Here is a tiny trained network, its code and every weight. The questions are about switching its units off for an input and a target symbol, where a switched-off unit gives its printed mean instead of its output.

import numpy as np


def w(rows, s, z=0):
    codes = np.array(rows[::2]) - 128.0
    scale = np.full(codes.shape[1], s)
    scale[-1] = z or s
    return codes * scale


def f(y):
    return y / 2 * (1 + np.tanh(0.7978845608 * (y + 0.044715 * y**3)))


def softmax(a):
    e = np.exp(a - a.max(-1, keepdims=True))
    return e / e.sum(-1, keepdims=True)


def log_softmax(a):
    a = a - a.max(-1, keepdims=True)
    return a - np.log(np.exp(a).sum(-1, keepdims=True))


def net(x, mask):
    ids = ['αβδζηλσφ'.index(c) for c in x.split()]
    T = len(ids)
    res = E[ids] + P[:T]
    q, k, v = (res @ M[0].T for M in (Q, K, V))
    z = softmax(np.where(np.tri(T) > 0, q @ k.T / 2**0.5, -1e9)) @ v
    res = res + np.where(mask[0], z, O[0][:, -1]) @ O[0][:, :-1]
    y = f(res @ A[0][:, :-1].T + A[0][:, -1])
    res = res + np.where(mask[1:9], y, B[0][:, -1]) @ B[0][:, :-1]
    return log_softmax(res[-1] @ U[:, :-1].T + U[:, -1])


Q, K, V, O, A, B = {}, {}, {}, {}, {}, {}
E = w([
[148,103,176,143,92,145,130,133],'α',
[100,146,170,143,23,122,171,119],'β',
[144,97,153,163,99,172,98,146],'δ',
[75,111,35,123,67,155,143,100],'ζ',
[174,153,59,125,193,130,53,96],'η',
[154,159,186,150,87,74,133,119],'λ',
[180,99,140,178,117,92,117,147],'σ',
[106,126,161,141,151,253,158,100],'φ',
],0.018)
P = w([
[66,50,192,144,153,80,63,109],'0',
[234,30,163,26,123,190,196,100],'1',
[254,98,60,52,126,139,168,164],'2',
[140,203,73,144,177,77,166,138],'3',
[134,231,123,189,219,104,182,59],'4',
[111,186,126,231,64,85,127,108],'5',
[183,139,121,232,145,95,195,16],'6',
],0.0094)
Q[0] = w([
[150,110,118,123,67,118,55,122],'h0',
[94,154,120,59,151,110,133,254],'h0',
],0.0089)
K[0] = w([
[124,104,137,182,179,156,179,4],'h0',
[201,128,122,2,129,135,194,169],'h0',
],0.0076)
V[0] = w([
[107,78,62,107,131,202,112,96],'h0',
[174,106,2,134,142,86,35,128],'h0',
],0.01)
O[0] = w([
[159,132,177,187,132,120,158,1,185],'h0',
[193,143,116,126,49,182,59,133,3],'h0',
],0.018,0.0034)
A[0] = w([
[196,181,229,186,60,144,110,71,96],'n0',
[48,69,109,73,210,77,119,101,136],'n1',
[115,92,162,106,91,241,71,170,130],'n2',
[141,197,35,129,130,147,118,40,141],'n3',
[176,53,224,167,200,85,2,159,254],'n4',
[117,38,86,29,49,53,55,175,114],'n5',
[160,128,142,149,130,45,70,177,88],'n6',
[77,125,71,71,128,204,106,214,100],'n7',
],0.0075,0.0038)
B[0] = w([
[66,107,70,144,141,123,92,117,254],'n0',
[189,93,146,170,144,123,28,168,245],'n1',
[119,186,119,172,182,174,160,120,178],'n2',
[144,91,179,127,145,133,153,165,220],'n3',
[74,189,181,102,80,161,177,130,194],'n4',
[206,122,87,90,105,107,120,134,162],'n5',
[179,95,156,97,168,118,158,75,149],'n6',
[164,197,130,129,114,8,135,71,172],'n7',
],0.012,0.0081)
U = w([
[130,88,202,72,153,148,131,164,161],'α',
[139,53,71,161,204,82,127,203,31],'β',
[92,105,234,59,118,172,182,96,60],'δ',
[88,96,99,89,154,78,90,2,91],'ζ',
[151,129,120,140,117,141,54,102,88],'η',
[160,126,57,126,172,45,100,134,71],'λ',
[205,164,133,156,84,127,179,148,254],'σ',
[152,130,136,202,228,83,172,84,149],'φ',
],0.0068,0.0053)

Each question gives the input, a string of symbols that net reads in full, and the target symbol t.
The units are the heads (2 rows each of Q, K, V and O) and the neurons (one row each of A and B). Each row of codes is followed by its name. A weight is (code - 128) times the scale printed after its matrix; where a second scale follows, it is the last column's (O, A, B and U).
mask holds one flag per unit, heads first, then neurons. A switched-off unit (its flag False) gives its mean, the last column of its rows in O or B, instead of its output. The means were averaged over made-up inputs and are rounded, as every weight is.
A unit's drop is (log p(t) with every unit on - log p(t) with that unit switched off) / (log p(t) with every unit on - log p(t) with every unit switched off).
The circuit of an input: a set's keep is (log p(t) with only the set's units on - log p(t) with every unit switched off) / (log p(t) with every unit on - log p(t) with every unit switched off). Starting from all 9 units, units are removed one at a time, each time the one whose removal leaves the highest keep (on an exact tie, the one counted first), for as long as the keep stays at least 0.8.
circuit, biggest first: the units of the circuit, biggest drop first
k most important neurons: the k neurons with the biggest drops, biggest first
drop of u: that unit's drop, to one decimal
input η σ ζ, target η: circuit, biggest first -> (h0)
input ζ ζ β, target ζ: circuit, biggest first -> (h0 n0)
input φ ζ φ φ λ ζ φ, target ζ: circuit, biggest first -> (n0 h0)
input φ λ σ φ, target σ: circuit, biggest first -> (h0 n0)
input σ α η α α, target σ: circuit, biggest first -> (h0 n0)
input ζ η λ, target η: circuit, biggest first -> (h0 n0)
input ζ ζ σ ζ σ, target ζ: circuit, biggest first -> (n0 h0)
input σ φ σ η, target σ: circuit, biggest first -> (h0 n3)
input β β ζ, target β: 3 most important neurons -> (n1 n4 n7)
input β λ σ σ, target σ: 4 most important neurons -> (n0 n4 n1 n5)
input ζ σ α φ β, target ζ: circuit, biggest first -> (n0 h0 n1)
input β σ φ φ, target β: circuit, biggest first -> (h0 n1)
input φ ζ ζ, target φ: 2 most important neurons -> (n3 n4)
input ζ φ δ η φ α, target ζ: 4 most important neurons -> (n0 n3 n1 n2)
input η φ σ α α, target η: circuit, biggest first -> (h0)
input σ δ δ ζ σ, target σ: 2 most important neurons -> (n4 n1)
input δ ζ δ, target ζ: circuit, biggest first -> (h0 n0)
input ζ φ ζ φ α, target ζ: circuit, biggest first -> (n0 h0)
input σ λ β, target λ: circuit, biggest first -> (h0 n7)
input φ φ σ, target φ: circuit, biggest first -> (h0)
input η φ φ φ σ η, target η: 2 most important neurons -> (n0 n7)
input ζ β φ φ σ φ, target ζ: 4 most important neurons -> (n0 n1 n2 n4)
input η ζ φ, target η: drop of n0 -> 0.8
input η ζ λ ζ λ, target η: drop of n2 -> 0.0
input β α φ β λ, target β: drop of n1 -> 0.2
input σ η φ η λ, target σ: drop of h0 -> 1.5
